Below are the code and all the weights of a small trained network. Each question names an input and a class and asks about switching units off, where a switched-off unit gives its printed mean instead of its output.

import numpy as np


def w(rows, s, z=0):
    codes = np.array(rows[::2]) - 128.0
    scale = np.full(codes.shape[1], s)
    scale[-1] = z or s
    return codes * scale


def norm(h):
    return h / np.sqrt((h * h).mean(-1, keepdims=True) + 1e-5)


def f(y):
    return np.maximum(y, 0)


def log_softmax(a):
    a = a - a.max(-1, keepdims=True)
    return a - np.log(np.exp(a).sum(-1, keepdims=True))


def net(x, mask):
    res = np.array(x, float).reshape(1, 3) / 4 @ E
    u = 0
    for l in range(3):
        y = f(norm(res) @ A[l][:, :-1].T + A[l][:, -1])
        res = res + np.where(mask[u : u + 11], y, B[l][:, -1]) @ B[l][:, :-1]
        u += 11
    return log_softmax(norm(res)[-1] @ U[:, :-1].T + U[:, -1])


A, B = {}, {}
E = w([
[100,140,19,43],'x0',
[2,50,141,180],'x1',
[63,239,174,59],'x2',
],0.0051)
A[0] = w([
[200,137,81,160,140],'L0N1',
[65,151,159,148,157],'L0N2',
[157,84,220,170,132],'L0N3',
[160,63,103,149,2],'L0N4',
[201,130,100,36,66],'L0N5',
[92,46,71,204,121],'L0N6',
[177,116,161,187,114],'L0N7',
[81,85,88,108,176],'L0N8',
[192,138,88,169,119],'L0N9',
[197,120,146,90,120],'L0N10',
[130,95,10,99,116],'L0N11',
],0.012,0.0068)
B[0] = w([
[205,89,182,71,201],'L0N1',
[57,91,133,114,211],'L0N2',
[119,171,2,190,228],'L0N3',
[157,88,65,86,148],'L0N4',
[132,95,188,181,202],'L0N5',
[111,67,119,8,255],'L0N6',
[173,163,62,171,195],'L0N7',
[84,112,107,197,229],'L0N8',
[130,114,121,33,183],'L0N9',
[89,77,177,151,186],'L0N10',
[155,207,10,209,221],'L0N11',
],0.0085,0.0064)
A[1] = w([
[150,75,67,110,129],'L1N1',
[79,168,144,67,4],'L1N2',
[82,121,164,103,163],'L1N3',
[49,178,188,93,46],'L1N4',
[59,187,140,178,119],'L1N5',
[160,158,108,225,217],'L1N6',
[152,44,117,156,65],'L1N7',
[244,154,181,54,119],'L1N8',
[84,101,101,73,135],'L1N9',
[114,89,177,178,82],'L1N10',
[101,141,167,58,101],'L1N11',
],0.011,0.003)
B[1] = w([
[151,193,209,72,255],'L1N1',
[217,139,142,115,159],'L1N2',
[151,100,140,98,180],'L1N3',
[219,123,86,56,194],'L1N4',
[206,151,114,34,221],'L1N5',
[63,194,82,139,242],'L1N6',
[156,186,149,68,196],'L1N7',
[33,102,218,175,241],'L1N8',
[143,125,254,184,221],'L1N9',
[99,158,138,192,141],'L1N10',
[212,111,110,149,161],'L1N11',
],0.0089,0.0053)
A[2] = w([
[51,33,116,79,95],'L2N1',
[134,155,63,195,101],'L2N2',
[23,68,97,102,66],'L2N3',
[161,97,199,254,110],'L2N4',
[150,234,149,174,179],'L2N5',
[47,204,106,194,140],'L2N6',
[29,75,191,124,77],'L2N7',
[111,163,179,166,143],'L2N8',
[178,109,86,243,63],'L2N9',
[87,249,38,173,94],'L2N10',
[213,2,85,125,3],'L2N11',
],0.0088,0.0042)
B[2] = w([
[123,117,167,182,206],'L2N1',
[114,148,56,144,180],'L2N2',
[133,136,168,155,192],'L2N3',
[65,90,171,211,172],'L2N4',
[83,128,111,165,223],'L2N5',
[187,81,95,39,210],'L2N6',
[98,124,164,201,208],'L2N7',
[93,92,118,107,167],'L2N8',
[156,147,63,107,143],'L2N9',
[116,182,18,195,253],'L2N10',
[251,181,162,31,149],'L2N11',
],0.011,0.0058)
U = w([
[115,161,7,178,171],'0',
[83,66,234,214,250],'1',
[240,108,164,23,2],'2',
],0.017,0.00054)

Each question gives the input, the list of numbers given to net, and the class t.
The units are the neurons (one row each of A and B). Each row of codes is followed by its name. A weight is (code - 128) times the scale printed after its matrix; where a second scale follows, it is the last column's (A, B and U).
mask holds one flag per neuron, layer by layer. A switched-off neuron (its flag False) gives its mean, the last column of its row in B, instead of its output. The means were averaged over made-up inputs and are rounded, as every weight is.
A unit's drop is (log p(t) with every unit on - log p(t) with that unit switched off) / (log p(t) with every unit on - log p(t) with every unit switched off).
The circuit of an input: a set's keep is (log p(t) with only the set's units on - log p(t) with every unit switched off) / (log p(t) with every unit on - log p(t) with every unit switched off). Starting from the 12 units with the biggest drops (on a tie, the unit counted first), units are removed one at a time, each time the one whose removal leaves the highest keep (on an exact tie, the one counted first), for as long as the keep stays at least 0.8.
units of the circuit, in order: the units of the circuit, biggest drop first
top k neurons: the k neurons with the biggest drops, biggest first
k most important neurons of layer l: the k neurons of layer l with the biggest drops, biggest first
drop when u is switched off: that unit's drop, to one decimal
input [-8,2,-4], class 0: units of the circuit, in order	L0N3
input [6,7,7], class 1: 3 most important neurons of layer 0	L0N3; L0N8; L0N2
input [-8,-2,-8], class 0: 2 most important neurons of layer 0	L0N3; L0N7
input [0,5,3], class 1: 2 most important neurons of layer 0	L0N2; L0N8
input [5,-2,-7], class 2: 2 most important neurons of layer 0	L0N1; L0N6
input [-2,4,-6], class 2: top 2 neurons	L0N6; L1N8
input [-5,-8,-6], class 1: top 2 neurons	L0N1; L1N8
input [-3,2,-5], class 2: top 2 neurons	L0N6; L0N11
input [-7,3,6], class 0: top 2 neurons	L0N6; L0N3
input [-5,4,-3], class 0: top 2 neurons	L0N3; L0N7
input [3,-6,8], class 2: drop when L0N1 is switched off	0.4
input [-5,3,0], class 0: drop when L0N3 is switched off	4.6
input [1,-5,2], class 1: drop when L0N8 is switched off	0.0
